Below is a small trained network, with its code and all its weights. Each question gives an input and a target symbol and asks what happens when units are switched off, that is, made to give their printed mean instead of their output.

import numpy as np


def w(rows, s, z=0):
    codes = np.array(rows[::2]) - 128.0
    scale = np.full(codes.shape[1], s)
    scale[-1] = z or s
    return codes * scale


def f(y):
    return np.maximum(y, 0)


def softmax(a):
    e = np.exp(a - a.max(-1, keepdims=True))
    return e / e.sum(-1, keepdims=True)


def log_softmax(a):
    a = a - a.max(-1, keepdims=True)
    return a - np.log(np.exp(a).sum(-1, keepdims=True))


def net(x, mask):
    ids = ['αβζθλξπσω'.index(c) for c in x.split()]
    T = len(ids)
    res = E[ids] + P[:T]
    r = res
    for j in range(2):
        rows = slice(4 * j, 4 * j + 4)
        q, k, v = (r @ M[0][rows].T for M in (Q, K, V))
        z = softmax(np.where(np.tri(T) > 0, q @ k.T / 4**0.5, -1e9)) @ v
        o = O[0][rows]
        res = res + np.where(mask[j], z, o[:, -1]) @ o[:, :-1]
    y = f(res @ A[0][:, :-1].T + A[0][:, -1])
    res = res + np.where(mask[2:10], y, B[0][:, -1]) @ B[0][:, :-1]
    return log_softmax(res[-1] @ U[:, :-1].T + U[:, -1])


Q, K, V, O, A, B = {}, {}, {}, {}, {}, {}
E = w([
[154,75,6],'α',
[132,231,151],'β',
[158,52,112],'ζ',
[232,72,155],'θ',
[122,193,140],'λ',
[31,77,147],'ξ',
[154,62,133],'π',
[127,69,162],'σ',
[55,52,120],'ω',
],0.013)
P = w([
[114,187,144],'0',
[143,110,102],'1',
[122,138,228],'2',
[130,75,113],'3',
[112,102,246],'4',
[124,45,120],'5',
[106,71,255],'6',
[119,32,125],'7',
],0.013)
Q[0] = w([
[141,158,27],'head 1',
[101,108,217],'head 1',
[193,177,10],'head 1',
[123,122,182],'head 1',
[169,105,195],'head 2',
[176,10,251],'head 2',
[109,125,96],'head 2',
[97,165,34],'head 2',
],0.019)
K[0] = w([
[117,220,142],'head 1',
[137,72,125],'head 1',
[122,204,108],'head 1',
[135,89,120],'head 1',
[138,98,148],'head 2',
[130,3,123],'head 2',
[122,133,109],'head 2',
[123,191,97],'head 2',
],0.024)
V[0] = w([
[104,115,92],'head 1',
[254,174,249],'head 1',
[117,126,119],'head 1',
[134,126,117],'head 1',
[83,120,82],'head 2',
[91,131,138],'head 2',
[88,151,240],'head 2',
[187,137,176],'head 2',
],0.0097)
O[0] = w([
[135,167,111,128],'head 1',
[85,8,191,199],'head 1',
[133,140,121,111],'head 1',
[125,139,126,141],'head 1',
[143,189,76,39],'head 2',
[133,179,119,41],'head 2',
[119,178,186,9],'head 2',
[112,46,183,241],'head 2',
],0.013,0.0016)
A[0] = w([
[101,77,43,96],'neuron 1',
[52,112,78,114],'neuron 2',
[249,88,122,130],'neuron 3',
[91,100,61,203],'neuron 4',
[147,81,34,95],'neuron 5',
[126,139,183,10],'neuron 6',
[120,143,150,199],'neuron 7',
[235,118,169,46],'neuron 8',
],0.018,0.011)
B[0] = w([
[78,165,48,187],'neuron 1',
[119,151,153,149],'neuron 2',
[121,196,204,251],'neuron 3',
[229,164,145,195],'neuron 4',
[62,39,127,195],'neuron 5',
[105,252,135,153],'neuron 6',
[112,73,83,169],'neuron 7',
[133,57,35,192],'neuron 8',
],0.03,0.016)
U = w([
[52,140,65,26],'α',
[105,28,76,153],'β',
[34,197,100,57],'ζ',
[73,116,216,119],'θ',
[191,27,106,254],'λ',
[147,254,103,102],'ξ',
[76,240,140,71],'π',
[202,161,173,242],'σ',
[109,91,22,96],'ω',
],0.01,0.0069)

Each question gives the input, a string of symbols that net reads in full, and the target symbol t.
The units are the heads (4 rows each of Q, K, V and O) and the neurons (one row each of A and B). Each row of codes is followed by its name. A weight is (code - 128) times the scale printed after its matrix; where a second scale follows, it is the last column's (O, A, B and U).
mask holds one flag per unit, heads first, then neurons. A switched-off unit (its flag False) gives its mean, the last column of its rows in O or B, instead of its output. The means were averaged over made-up inputs and are rounded, as every weight is.
A unit's drop is (log p(t) with every unit on - log p(t) with that unit switched off) / (log p(t) with every unit on - log p(t) with every unit switched off).
The circuit of an input: a set's keep is (log p(t) with only the set's units on - log p(t) with every unit switched off) / (log p(t) with every unit on - log p(t) with every unit switched off). Starting from all 10 units, units are removed one at a time, each time the one whose removal leaves the highest keep (on an exact tie, the one counted first), for as long as the keep stays at least 0.8.
units of the circuit, in order: the units of the circuit, biggest drop first
unit that matters most: the unit with the biggest drop
k most important neurons: the k neurons with the biggest drops, biggest first
which heads matter: for each layer, one digit per head in row order, 1 if its drop is at least 0.15 and else 0, layers parted by /
drop when u is switched off: that unit's drop, to one decimal
input β σ ω α θ, target ω: which heads matter => 11
input ω π β, target λ: unit that matters most => neuron 3
input θ θ θ α λ, target ω: 2 most important neurons => (neuron 3; neuron 4)
input λ λ ζ β ω, target π: 2 most important neurons => (neuron 8; neuron 6)
input θ ζ π σ λ, target β: 3 most important neurons => (neuron 3; neuron 4; neuron 7)
input β θ ζ θ ζ λ π, target ζ: units of the circuit, in order => (neuron 6; head 2; neuron 3)
input θ λ σ, target ζ: units of the circuit, in order => (neuron 6; neuron 3; head 2; neuron 4)
input θ ξ ω ω θ θ, target θ: 3 most important neurons => (neuron 3; neuron 5; neuron 7)
input ξ θ β θ ω λ θ, target ζ: units of the circuit, in order => (neuron 6; neuron 8; head 2)
input θ π θ θ θ λ, target λ: units of the circuit, in order => (neuron 3; neuron 1)
input σ θ σ π θ, target λ: 4 most important neurons => (neuron 8; neuron 1; neuron 6; neuron 5)
input ω θ θ π θ ξ, target ξ: 3 most important neurons => (neuron 8; neuron 4; neuron 2)
input ω ζ ω ξ ζ π θ, target λ: 4 most important neurons => (neuron 8; neuron 1; neuron 6; neuron 4)
input ζ θ λ θ θ ζ, target ζ: units of the circuit, in order => (neuron 1; neuron 8)
input ω θ θ ω β, target ξ: unit that matters most => neuron 5
input θ θ λ ξ θ ω, target ω: units of the circuit, in order => (neuron 3; neuron 1)
input θ θ α λ θ ξ, target ξ: 3 most important neurons => (neuron 8; neuron 4; neuron 5)
input λ θ θ θ α σ θ λ, target λ: units of the circuit, in order => (neuron 3; neuron 1; head 2)
input θ ξ α π, target π: 4 most important neurons => (neuron 8; neuron 1; neuron 4; neuron 5)
input θ ω ζ π ζ ω ζ, target ξ: unit that matters most => head 1
input λ ζ θ λ θ θ ω α, target α: units of the circuit, in order => (neuron 5; neuron 1; neuron 8)
input σ λ ζ θ ω θ λ β, target β: 3 most important neurons => (neuron 3; neuron 4; neuron 7)
input θ θ ζ, target θ: 2 most important neurons => (neuron 4; neuron 1)
input θ θ ω θ ω π ω, target λ: 4 most important neurons => (neuron 3; neuron 1; neuron 6; neuron 5)
input ξ θ σ ω ζ, target ξ: 2 most important neurons => (neuron 5; neuron 8)
input θ ζ θ π π, target λ: drop when neuron 5 is switched off => 0.4
input θ θ λ, target θ: drop when neuron 6 is switched off => 0.7
input λ β θ ζ, target ζ: drop when neuron 8 is switched off => 0.9
input θ ζ ω, target σ: drop when neuron 1 is switched off => 0.4
